array([  3.6,  18.9,   7.3,   8.5, -10.5,  -9.8]) -> 7.3

array([-0.19, -0.05, -0.07,  0.12,  0.04,  0.02]) -> 0.02

array([ -11.499, -182.266,  144.856,   88.892,  101.550,  116.399]) -> 101.550

array([  96.8,  -51.2, -104.6,   48.3,   65.5]) -> 48.3

array([-0.112,  0.085,  0.019, -0.058,  0.183,  0.136, -0.189]) -> 0.085

array([[-0.957, -1.427,  0.171,  0.911],
       [-0.348,  1.608, -0.509, -0.319]]) -> 0.171

array([[ 0.048,  0.012, -0.008,  0.050, -0.027, -0.010, -0.012],
       [ 0.038,  0.001,  0.158, -0.037, -0.149,  0.181,  0.182]]) -> 0.158
---
[[ 398  121 -547  -58 -376  176  270 -396 -166 -538 -490   79 -223  231]
 [ 145  149 -319    3 -353  160  -76 -252 -301 -312 -311  135 -318  126]
 [ -51 -115  -78  212 -180  -20 -207  -26 -401  -16  -23  -97 -399   29]
 [  24 -199 -288  -57  124 -185  168 -311  215 -365 -300 -299  210  -58]
 [-320 -118  217 -332 -114 -171 -161  111   35  215  206 -103   71 -261]
 [  56  113 -162 -123 -509  133 -191  -83 -392 -127 -153  186 -349   44]
 [ 207 -166 -262  532  225   27  211 -160 -145 -176 -188 -319 -185  182]]	182

[[  5  23  -7 -22  32   7  -5  10  -6   4  32]
 [-12 -26  -3  -3 -18  -1  23   5   6  14   9]
 [-25  -2 -10  -6 -36 -11   3   9  -3  17  15]
 [-29  -6 -20  -9 -44   4  12  -4  15   5  28]
 [ -5   5  19 -10 -32  -6  12   3 -25   5  19]
 [  5  -2   7 -10 -10  -6   3  14  20   0 -14]
 [  2  18 -10  -7   6   3   5   6 -11   0  17]]	17

[[5131 7194 5522 3769 8817 1442 5098 5819 7069 9329 4891 4436 3800 6683
  5059]
 [4379 5689 8600 4084 7622 1513 4916 7071 5225 7658 4106 5681 4516 4632
  4352]
 [5303 7393 4984 3846 8924 1583 5149 5580 7306 9428 5028 4258 3754 6982
  5155]
 [4849 6823 6552 3697 8633 1228 4947 6199 6557 9057 4558 4705 3945 6075
  4885]
 [4541 6148 8006 3861 8081 1223 4914 6739 5794 8266 4199 5336 4152 5258
  4513]
 [4335 5280 9347 4243 7007 1898 4952 7281 4830 7122 4081 5962 4838 4306
  4398]
 [4718 6548 6993 3752 8524 1138 4994 6384 6305 8730 4490 4887 3943 5727
  4702]
 [4631 6390 7437 3845 8293 1236 4964 6586 6011 8493 4379 5092 4046 5459
  4600]
 [4917 7030 6071 3673 8743 1264 5137 5902 6819 9149 4702 4507 3763 6280
  4927]
 [4498 5930 8379 3972 7791 1333 4963 6915 5559 8017 4207 5465 4376 4970
  4485]
 [4381 5467 8995 4231 7331 1636 4984 7228 5069 7459 4042 5880 4616 4449
  4339]]	4339

[[-328 -315  547 -217   99    9  405    4 -120  527 -271  181  935 -521
   402  660]
 [  72   44  545 -206  436  219  476  814 -263  126 -227   60 -640  495
   108  227]
 [ -13  -48  680 -221  187  265  450  -14 -323  536 -275   34  746 -478
   250  346]
 [-187 -247 -117  375  422 -164 -218  508  410 -257  211  526 -686  622
   419  537]
 [ 359  406 -228  370   60  139  -12  233  411   69  582  160  -91  201
    19 -213]
 [ 191  232  540 -187  118  248  545  -13 -192  437 -155 -227  602 -608
   181  -13]]	-13

[[1722 6902 1563 3785 2580 6654 3371]
 [8744 2752 6130 3925 3610 2725 5201]
 [2091 2431 4162 4644 3878 2087 2001]
 [3106 2882 2997 2695 2012 2270 2125]
 [3773 5783 1858 4903 2840 1997 3501]
 [1659 1555 3068 2879 2665 3109 3011]
 [2539 1865 1543 2663 2882 1536 1793]
 [4805 2161 3947 1919 2614 1898 2830]
 [2394 4145 5239 2609 2159 2841 8346]]	8346
---
array([[ 0.10, -0.12, -0.14, -0.05],
       [ 0.01, -0.11,  0.18, -0.05]]) value 0.10

array([[-0.11,  0.17, -0.16, -0.07,  0.04, -0.11],
       [-0.05,  0.03,  0.00, -0.09,  0.03,  0.03],
       [ 0.00, -0.05,  0.01,  0.00,  0.10,  0.04]]) value -0.05

array([[ -0.064, -14.113, -13.976,  -6.295],
       [-13.822,   1.837,   2.039,  -7.025],
       [-12.712,  11.495,  10.887,  -5.198]]) value -13.822

array([[ 0.170, -0.028, -0.039, -0.087,  0.004, -0.088],
       [ 0.047, -0.062, -0.032, -0.203,  0.066, -0.090],
       [ 0.155, -0.103, -0.048, -0.189,  0.021,  0.040]]) value 0.047

array([[ 115.6, -140.8, -122.5,  201.1,   -7.2,  -58.0,   57.6],
       [ -84.7,  173.5,  -96.3,  -62.9,   81.7,  195.7, -161.6]]) value 115.6

array([[-1.1, -0.4, -0.6, -0.4,  0.3,  1.0, -0.3],
       [ 2.1, -0.4, -0.6,  0.1, -0.2, -1.6, -0.4],
       [-1.0, -0.6, -1.0,  1.0, -0.6, -1.1, -1.2]]) value 2.1

array([[ 12.704,   5.133, -11.653,   8.533, -22.131,   7.308],
       [ 20.901,   9.655,   3.080,  22.619,   4.164,   7.634]]) value 12.704
---
[[-2.76 -1.33 -0.08 -0.62]
 [ 6.00 -1.14  5.09 -4.44]] ⇒ -1.14

[[-1.60  7.08  4.53 -0.54 -3.94 -6.65 -0.44]
 [ 4.56  4.82 -4.48 -1.56  7.03 -5.02  7.11]
 [ 1.04  5.87 -0.58 -1.80  0.43 -2.34  0.81]] ⇒ 5.87

[ 3.09 -3.38  1.42  7.01] ⇒ -3.38

[[-0.70  0.47 -6.06 -0.14 -0.94  3.96]
 [-0.70  0.47 -0.88 -0.14 -0.94  1.66]] ⇒ 0.47

[-3.49  2.67  6.95 -4.26] ⇒ 2.67

[[-1.28  0.16  6.17  0.25]
 [ 0.94  0.16  6.11  1.51]] ⇒ 0.16

[ 0.00 -3.12  6.71 -2.88] ⇒ -3.12

[[ 5.94 -0.78 -2.13 -0.14 -2.70  1.14]
 [ 3.26 -4.96 -1.76  2.58 -2.82 -1.47]] ⇒ -4.96
---
[[ 7.16 -3.10  1.94 -6.14  5.43  4.33]
 [-0.63 -1.60 -7.38  3.02 -0.23  0.05]] --> 7.16, 5.43

[[ 1.79  2.82 -2.49 -4.01]
 [ 5.42  1.28 -0.79  0.87]] --> 5.42, 2.82

[[ 1.68  6.20  2.08 -4.16 -1.30]
 [ 3.47  1.42  2.32 -2.19 -0.03]
 [ 4.46  5.88 -2.71 -2.87  4.09]] --> 6.20, 5.88

[ 5.83  4.49 -2.69 -4.11  4.12 -1.18  2.98] --> 5.83, 4.49

[-5.86 -3.89  5.12 -1.90  3.16] --> 5.12, 3.16

[-0.67 -2.91 -5.41  4.57  1.71 -3.08  4.91] --> 4.91, 4.57

[-2.15 -6.38 -3.86 -3.65  6.03 -3.37] --> 6.03, -2.15

[-3.99 -1.93 -1.09  6.75 -5.87] --> 6.75, -1.09

[ 5.59 -4.53 -0.48 -1.44 -2.99 -4.92] --> 5.59, -0.48
---
[[ 0.98 -0.54  0.02  4.40]
 [ 2.57 -5.95 -3.17 -5.80]] | -3.17

[ 2.99  1.65 -6.44 -4.17] | -6.44

[[-2.33  2.50 -0.77 -0.41]
 [-1.53  0.48 -0.64 -5.48]] | -0.64

[ 0.62  7.40  3.95 -5.08] | 3.95

[-5.50  3.80  3.21  3.12] | 3.21

[-2.76 -5.04  3.88 -5.84] | 3.88

[ 3.34  5.67 -5.08 -0.86] | -5.08

[[ 4.51 -3.05  0.20  4.38]
 [-3.55  1.73  0.31 -2.63]
 [ 5.42 -4.25  3.81  2.79]] | 3.81

[[-3.10  2.25  1.39 -6.18]
 [-3.13  5.76  6.82 -6.97]
 [-0.65  2.20  3.39 -1.70]] | 3.39
